Below is a small trained network, with its code and all its weights. Each question gives an input and a class and asks what happens when units are switched off, that is, made to give their printed mean instead of their output.

import numpy as np


def w(rows, s, z=0):
    codes = np.array(rows[::2]) - 128.0
    scale = np.full(codes.shape[1], s)
    scale[-1] = z or s
    return codes * scale


def f(y):
    return np.maximum(y, 0)


def log_softmax(a):
    a = a - a.max(-1, keepdims=True)
    return a - np.log(np.exp(a).sum(-1, keepdims=True))


def net(x, mask):
    res = np.array(x, float).reshape(1, 8) / 4 @ E
    y = f(res @ A[0][:, :-1].T + A[0][:, -1])
    res = res + np.where(mask, y, B[0][:, -1]) @ B[0][:, :-1]
    return log_softmax(res[-1] @ U[:, :-1].T + U[:, -1])


A, B = {}, {}
E = w([
[190,147,152,68,130,217,9,154,140],'x0',
[53,65,18,131,55,197,114,65,176],'x1',
[131,128,129,130,125,130,126,123,125],'x2',
[216,80,105,172,201,133,152,80,217],'x3',
[120,125,130,124,131,125,126,129,135],'x4',
[121,14,227,139,76,189,182,187,142],'x5',
[146,68,73,207,79,85,56,254,147],'x6',
[126,126,127,120,127,122,128,130,135],'x7',
],0.0087)
A[0] = w([
[48,138,88,185,119,42,226,95,143,63],'N1',
[213,70,125,195,211,126,150,70,196,107],'N2',
[117,2,244,123,66,227,201,186,152,10],'N3',
[119,153,138,41,152,175,188,51,115,4],'N4',
[81,128,51,121,67,188,120,54,179,38],'N5',
[156,182,113,82,122,197,40,120,155,83],'N6',
[38,165,154,66,47,145,115,156,27,56],'N7',
[149,161,22,163,99,53,54,177,136,109],'N8',
[45,79,25,134,38,223,132,91,182,11],'N9',
[127,185,104,73,156,110,132,45,111,92],'N10',
[220,72,107,160,212,168,162,77,243,80],'N11',
[181,129,144,56,146,224,35,145,142,84],'N12',
[94,169,188,61,159,199,194,22,123,23],'N13',
[161,122,146,85,95,175,33,135,165,49],'N14',
],0.0067,0.0029)
B[0] = w([
[152,37,89,127,130,74,238,67,60,213],'N1',
[85,181,119,75,42,74,73,148,108,211],'N2',
[133,155,59,97,252,240,87,38,168,254],'N3',
[117,51,138,167,117,157,77,193,157,196],'N4',
[186,220,220,132,181,123,175,155,110,214],'N5',
[112,49,91,106,154,72,217,73,82,190],'N6',
[43,204,67,78,62,104,62,110,146,209],'N7',
[144,84,133,205,187,224,49,118,206,205],'N8',
[222,220,212,147,131,112,181,200,116,246],'N9',
[161,89,119,189,191,211,59,133,202,192],'N10',
[37,215,92,59,26,112,62,149,99,221],'N11',
[156,44,102,133,104,26,254,96,48,198],'N12',
[128,28,164,208,78,145,83,214,181,226],'N13',
[134,67,106,143,115,89,199,121,86,178],'N14',
],0.0065,0.01)
U = w([
[116,45,100,125,103,79,206,79,63,97],'0',
[108,45,143,200,78,171,77,210,191,59],'1',
[47,201,100,59,23,114,83,126,115,91],'2',
[121,158,92,120,233,184,97,36,158,156],'3',
[192,215,246,126,162,97,160,188,90,253],'4',
],0.011,0.0024)

Each question gives the input, the list of numbers given to net, and the class t.
The units are the neurons (one row each of A and B). Each row of codes is followed by its name. A weight is (code - 128) times the scale printed after its matrix; where a second scale follows, it is the last column's (A, B and U).
mask holds one flag per neuron, in row order. A switched-off neuron (its flag False) gives its mean, the last column of its row in B, instead of its output. The means were averaged over made-up inputs and are rounded, as every weight is.
A unit's drop is (log p(t) with every unit on - log p(t) with that unit switched off) / (log p(t) with every unit on - log p(t) with every unit switched off).
The circuit of an input: a set's keep is (log p(t) with only the set's units on - log p(t) with every unit switched off) / (log p(t) with every unit on - log p(t) with every unit switched off). Starting from the 12 units with the biggest drops (on a tie, the unit counted first), units are removed one at a time, each time the one whose removal leaves the highest keep (on an exact tie, the one counted first), for as long as the keep stays at least 0.8.
circuit, biggest first: the units of the circuit, biggest drop first
most important unit: the unit with the biggest drop
k most important neurons: the k neurons with the biggest drops, biggest first
drop of u: that unit's drop, to one decimal
input [-1,-1,3,2,5,-8,-8,-5], class 1: circuit, biggest first : N13; N4
input [3,8,-4,-6,-8,7,-3,1], class 4: most important unit : N9
input [3,8,2,-4,-8,-6,-1,2], class 4: 2 most important neurons : N9; N5
input [-1,7,-4,3,-6,4,-1,3], class 4: circuit, biggest first : N9; N5
input [3,-5,-1,6,-5,-6,-4,2], class 2: circuit, biggest first : N11; N2
input [-3,-3,6,-2,-2,-3,5,-3], class 1: 4 most important neurons : N3; N8; N9; N5
input [-8,5,-5,7,5,3,4,2], class 0: 2 most important neurons : N1; N7
input [6,4,0,8,-8,-6,-8,-6], class 1: circuit, biggest first : N13; N4
input [-7,-7,-4,3,-3,-7,-4,-5], class 0: 4 most important neurons : N1; N3; N9; N5
input [2,7,3,6,6,5,4,-8], class 4: 3 most important neurons : N9; N5; N7
input [1,2,-7,-5,-7,7,2,7], class 3: 2 most important neurons : N3; N11
input [0,-8,-8,6,-3,-8,5,4], class 3: 3 most important neurons : N8; N9; N13
input [-1,7,-6,1,5,-6,-5,-6], class 4: 3 most important neurons : N5; N9; N3
input [0,1,0,-5,-3,-8,-2,0], class 3: most important unit : N10
input [8,2,5,2,7,6,-8,6], class 0: 2 most important neurons : N12; N6
input [0,3,-5,-3,3,-7,6,3], class 3: circuit, biggest first : N13; N8
input [5,-4,6,-6,6,3,-4,7], class 2: 2 most important neurons : N7; N1
input [-6,7,5,2,7,-2,-6,4], class 4: circuit, biggest first : N5; N9
input [4,2,-7,3,0,-2,-5,-8], class 1: circuit, biggest first : N13; N3
input [-1,0,1,6,-3,-6,-3,2], class 2: most important unit : N11
input [-7,-4,-4,-1,1,0,0,-7], class 0: 2 most important neurons : N1; N9
input [5,1,-2,8,4,-8,-5,-6], class 2: 2 most important neurons : N11; N2
input [0,7,-3,3,6,7,6,4], class 3: drop of N3 : 0.8
